[[112 111 154 138 130]
 [130 125 145 135 129]
 [131 125 140 128 133]
 [124 132 138 139 108]
 [143 134 140 123 122]
 [123 117 146 135 126]
 [132 133 127 131 122]
 [116 115 146 138 131]
 [122 129 127 136 123]
 [121 126 131 140 112]
 [128 125 139 129 134]
 [138 135 125 120 130]
 [115 126 123 143 123]]
Rows and columns are numbered from 1.
What is the entry in the bottom-left corner?
A: 115
What is the entry in the bottom-right corner?
A: 123
The entry at row 1, column 1 -> 112
The bottom entry of the column that holds the largest entry is 123
What is the entry just left of the centre entry?
A: 133
The entry in row 3 and column 2: 125
What is the entry directly above the centre entry?
A: 146
The entry in row 2 and column 1: 130
The entry in row 1 and column 2 is 111
What is the minimum?
A: 108
What is the entry directly above the smallest entry?
A: 133
What is the entry in row 3 and column 1?
A: 131
What is the entry at row 1, column 3?
A: 154
What is the entry just left of 108?
A: 139
What is the centre entry?
A: 127
What is the entry directly below the centre entry?
A: 146
The entry at row 2, column 2 -> 125
What is the entry at row 3, column 3?
A: 140
The entry just right of 154 is 138
The entry directly below the smallest entry: 122
The entry just right of 124 is 132
What is the top-right entry?
A: 130
What is the entry in row 2 and column 3?
A: 145

A =
[[132 114 134 136 152]
 [130 145 119 120 149]
 [132 139 122 124 155]]
Rows and columns are numbered from 1.
Report the entry in row 3 and column 1.
132
The entry at row 2, column 1 is 130
The entry just left of 114 is 132
The top entry of the column that holds the largest entry is 152
The entry just left of 136: 134
Report the entry directly above 120.
136

Questions about the table below. Rows and columns are numbered from 1.
1) The top-right entry?
2) The entry at row 1, column 3?
3) The entry in row 1 and column 1?
4) The bottom entry of the column that holds the largest entry?
5) The entry at row 1, column 2?
6) The entry directly above 139?
7) The entry directly above the largest entry?
8) The entry at row 3, column 1?
[[124 131 123 130 142 137 125 131 132 125]
 [131 124 134 136 120 129 130 139 128 125]
 [124 110 115 140 127 122 141 117 140 112]
 [124 125 131 129 126 123 126 133 130 130]
 [130 132 128 133 140 131 131 130 125 127]
 [152 127 130 138 110 128 117 121 117 124]]
1) 125
2) 123
3) 124
4) 152
5) 131
6) 131
7) 130
8) 124

Read these off the grid that follows.
1) Find the entry directly above 151.
2) Find the entry in the bottom-right corner.
3) Find the entry directly below 131.
4) Find the first entry in reading order.
121,125,139,123
131,151,125,111
117,126,128,118
1) 125
2) 118
3) 117
4) 121

Read these off the table that follows.
1) What is the last entry, reading row by row?
2) What is the entry in the bottom-left corner?
3) What is the top-left entry?
4) What is the fourth entry from the end, reading row by row?
5) What is the fourth entry, reading row by row?
6) What is the entry just right of the smallest entry?
[[140 135 143 110 146 111 138 118 149 142 144 139 137 149 147]
 [128 127 133 127 134 130 138 133 131 133 126 129 133 134 128]
 [136 137 140 121 136 116 136 118 145 140 138 142 142 148 141]
 [136 131 135 121 135 119 138 113 141 142 129 137 140 145 137]
 [127 125 125 135 118 138 129 131 120 122 131 120 120 124 124]
 [130 126 126 124 126 127 127 124 127 127 127 126 130 128 127]
 [135 132 127 127 131 125 135 126 129 133 133 132 133 127 131]
 [121 123 114 138 120 137 117 137 117 120 119 114 119 118 117]
 [128 128 138 123 136 119 129 126 136 137 131 135 134 130 136]
 [117 122 119 130 115 137 115 132 111 115 116 117 119 119 115]]
1) 115
2) 117
3) 140
4) 117
5) 110
6) 146

[[152 123 118 135]
 [126 123 131 131]
 [124 123 129 131]
 [121 125 143 131]
 [126 123 131 131]
 [132 123 129 131]
 [124 123 129 131]
 [126 123 129 131]
 [126 124 133 131]
 [121 125 142 131]
 [129 123 123 132]
 [132 123 124 132]
 [129 123 130 131]
 [126 123 129 131]
 [126 123 129 131]]
Give the top entry of the column that holds the largest entry.
152
Give the entry in the bottom-right corner.
131
The last entry in the row that holds the smallest entry: 135
Give the 3rd entry in reading order.
118
The fourth-last entry, reading row by row: 126
Give the third largest entry.
142
The fifth entry from the end, reading row by row is 131
Give the second entry on the main diagonal.
123
The third entry on the diagonal from the top-right corner is 123
Give the 2nd largest entry.
143
Give the entry just left of the smallest entry.
123
The bottom entry of the column that holds the smallest entry: 129
Give the entry directly below the smallest entry.
131
Give the entry directly below the largest entry.
126
Give the smallest entry in the last row.
123

M =
127,137,139,106,141,116,122,114,112,117,110,125,150,111
143,112,146,140,142,109,143,133,131,125,151,107,128,106
147,127,121,117,150,129,141,143,142,133,119,129,122,127
144,136,130,153,133,148,107,113,106,127,114,133,108,102
151,123,132,141,148,130,108,112,131,146,147,109,122,147
122,139,126,106,111,154,127,110,122,127,127,133,131,133
142,130,149,112,113,153,137,142,140,133,144,148,148,125
138,110,118,127,126,139,138,124,118,109,145,130,133,132
128,151,108,122,125,140,135,152,139,141,149,123,128,136
111,130,132,147,106,109,109,140,115,154,120,125,115,127
113,133,152,117,151,142,112,121,138,124,127,118,152,116
122,104,140,115,117,127,143,122,117,145,123,120,144,151
121,127,107,107,139,125,133,113,123,149,113,123,106,140
Counting starts at 1.
The entry directly above the smallest entry is 127
Report the entry at row 2, column 1.
A: 143
Report the entry at row 1, column 1.
A: 127
The bottom entry of the column that holds the smallest entry is 140
The bottom-left entry: 121
The entry in row 1 and column 3 is 139
Report the entry in row 1 and column 2.
A: 137
Report the entry in row 3 and column 1.
A: 147
Report the entry in the top-right corner.
A: 111
The entry just left of the smallest entry: 108
The smallest entry is 102
Report the entry in row 2 and column 3.
A: 146
The entry directly below the smallest entry: 147
